cols: L B T E N S
vofeb: [193 109 109  66 130 167]
Vam: [130 111 171 127 114 123]
fal: [134  91 133 123 145 136]
tuz: [103 134 158 149 115 137]
fab: [183 121 126  74 118 171]
Neb: [119 171 120 138 111 100]
Gomi: [138 107 214 116  93 129]
down: [167 123 136] => S
down: [115 118] => N
down: [109 171 133 158] => T
howmany vofeb: [130] => 1
chg Neb: [119 172 120 138 111 100] => 2, [171]
chg Neb: [119 171 120 138 110 100] => 5, [111]

cols: C R H A U G W X D P
bisev: [135 133 135 140 139 149 135 135 135 128]
mim: [126 135 138 136 133 198 128 121 115 124]
vuf: [153 122 120 133 123 123 135 123 123 157]
Kugev: [123 131 112 129 131 147 133 122 150 126]
tev: [113 117 154 117 158  54 136 158 158 136]
mog: [113 117 128 129 132  54 136 127 158 136]
Gudas: [125 125 120 128 114 114 130 129 121 133]
nofi: [127  96 139 119 108 113 143 127  91 117]
howmany bisev: [135] => 5
chg Kugev: [122 131 112 129 131 147 133 122 150 126] => 1, [123]
howmany vuf: [123] => 4
down: [123 150 158] => D
howmany tev: [158] => 3

cols: J Z Q M F V Y
lupir: [102  93 142 101  73 161 176]
fim: [109 106 159  99  93 118 141]
lasok: [137 133 147 148 141 109 101]
Gofa: [129 124 102 156 129 136 120]
soz: [129 124 102  88  63 149 179]
chg Gofa: [129 124 102 156 129 136 119] => 7, [120]
howmany lasok: [101] => 1

cols: zuzag vube Tigoz rugu fugav pel zepof Ven Bagev
sufo: [103 156 109 133 119 157 133 158  98]
tutig: [144 147 144  73 145 161 150 112 143]
vuli: [155 124 104 108 107 161 162 116 107]
mide: [155 124 104 108 107 161 162 116 158]
duga: [144 147 183  73 128 128 168 128 128]
sazun: [119 178 178 178 184 113 124 142 184]
howmany duga: [128] => 4
howmany sazun: [184] => 2
down: [161 128 113] => pel
down: [133 150] => zepof
down: [147 124 124 147 178] => vube
down: [155 155 144] => zuzag
down: [104 183 178] => Tigoz

cols: Zere fogo batak Sep
zinob: [127 126 108 156]
baki: [129 135 207 179]
ronu: [165 129 117 185]
Bam: [154 127 147  53]
vum: [139 115  63 113]
Nuf: [ 98 128 174 124]
Ket: [106 141 199 129]
todav: [121 142 188 187]
chg Nuf: [ 98 128 175 124] => 3, [174]
down: [185  53 113] => Sep
chg vum: [139 114  63 113] => 2, [115]
chg zinob: [127 126 107 156] => 3, [108]
chg baki: [129 135 207 180] => 4, [179]

cols: Guso zikop zozot dode pok
dat: [122  92 122  88 122]
rimak: [123  60  97 104  81]
Zet: [138 117 122  88  42]
kegi: [187 194 194 108 153]
chg rimak: [123  59  97 104  81] => 2, [60]
howmany kegi: [153] => 1
howmany kegi: [194] => 2
howmany dat: [121] => 0
chg dat: [122  93 122  88 122] => 2, [92]
chg Zet: [138 117 122  87  42] => 4, [88]

cols: rep Gizem Vib Fuf
gofeg: [117 142 117 110]
pevuz: [130 127 141 106]
lon: [158 130 158 158]
sil: [135 129 173  52]
Dedi: [164 179 180 179]
Sivib: [156 118 166 168]
howmany pevuz: [127] => 1
down: [158 173 180] => Vib
howmany gofeg: [117] => 2
howmany lon: [158] => 3
howmany Dedi: [180] => 1

cols: Sebof pade tad ludes duda maz
Zakap: [171  80 152  94 130  97]
nume: [117 159 167 118 179  79]
Fope: [150 123 107 132 191 130]
zavob: [107  88 147 170 107 100]
chg zavob: [107  88 147 170 107 101] => 6, [100]
down: [ 97  79 130] => maz
chg Fope: [150 124 107 132 191 130] => 2, [123]
chg Zakap: [171  79 152  94 130  97] => 2, [80]

cols: Komem darop Fofip bamo faluz Tagu Roku
Biboz: [117 108 156 104 111 106 105]
mal: [141  92 104 115 169 113 134]
fugis: [ 95 106 156 215  93 121 112]
down: [111 169] => faluz
chg Biboz: [117 108 156 105 111 106 105] => 4, [104]

cols: Sibo Tunav fozo Far monip Dadev
Suru: [128 149 126 101 104 121]
vesi: [112 141 141 100 100 140]
pibar: [156 132 162  98 142 191]
tam: [155 122 112 155 153 146]
howmany tam: [155] => 2
howmany vesi: [140] => 1
down: [104 100] => monip
chg Suru: [128 149 127 101 104 121] => 3, [126]
chg vesi: [111 141 141 100 100 140] => 1, [112]

cols: lapi mur roru gov pofo gupa botuf
mafu: [121 141 165 165 165 141 141]
Gipar: [132  93  72 108 142 140 137]
Kug: [128 104 140 147 135 171 171]
netik: [ 71 141 141  71  71 141 106]
howmany netik: [141] => 3
down: [ 93 104 141] => mur
down: [141  93] => mur
howmany mafu: [141] => 3
howmany Gipar: [72] => 1

cols: vefa buk nemir gegog zez korem zozom
sosu: [153  76 172 196 106  60 129]
dokuf: [134 118 108 138 108 132 118]
lom: [141  98 137 141 106  99 137]
lani: [121  99 110 149 107 117  97]
sot: [117 117 107 138 108 131 117]
pesof: [134 119 136 138 107 132 117]
Duk: [154  72 171 194 104  60 130]
chg lani: [121  99 110 150 107 117  97] => 4, [149]
howmany sot: [117] => 3
howmany lom: [137] => 2
chg sot: [117 116 107 138 108 131 117] => 2, [117]
chg lom: [142  98 137 141 106  99 137] => 1, [141]
chg lom: [141  98 137 141 106  98 137] => 6, [99]

cols: figaz luz Muluv vug muno lafet Vur
katum: [121 168  67  69  97 188 175]
nerak: [121 168  67  69  97 176 101]
nezi: [121 168  67  69  97 176  91]
asked: [121 168  67  69  97 176  91] => nezi
down: [188 176] => lafet

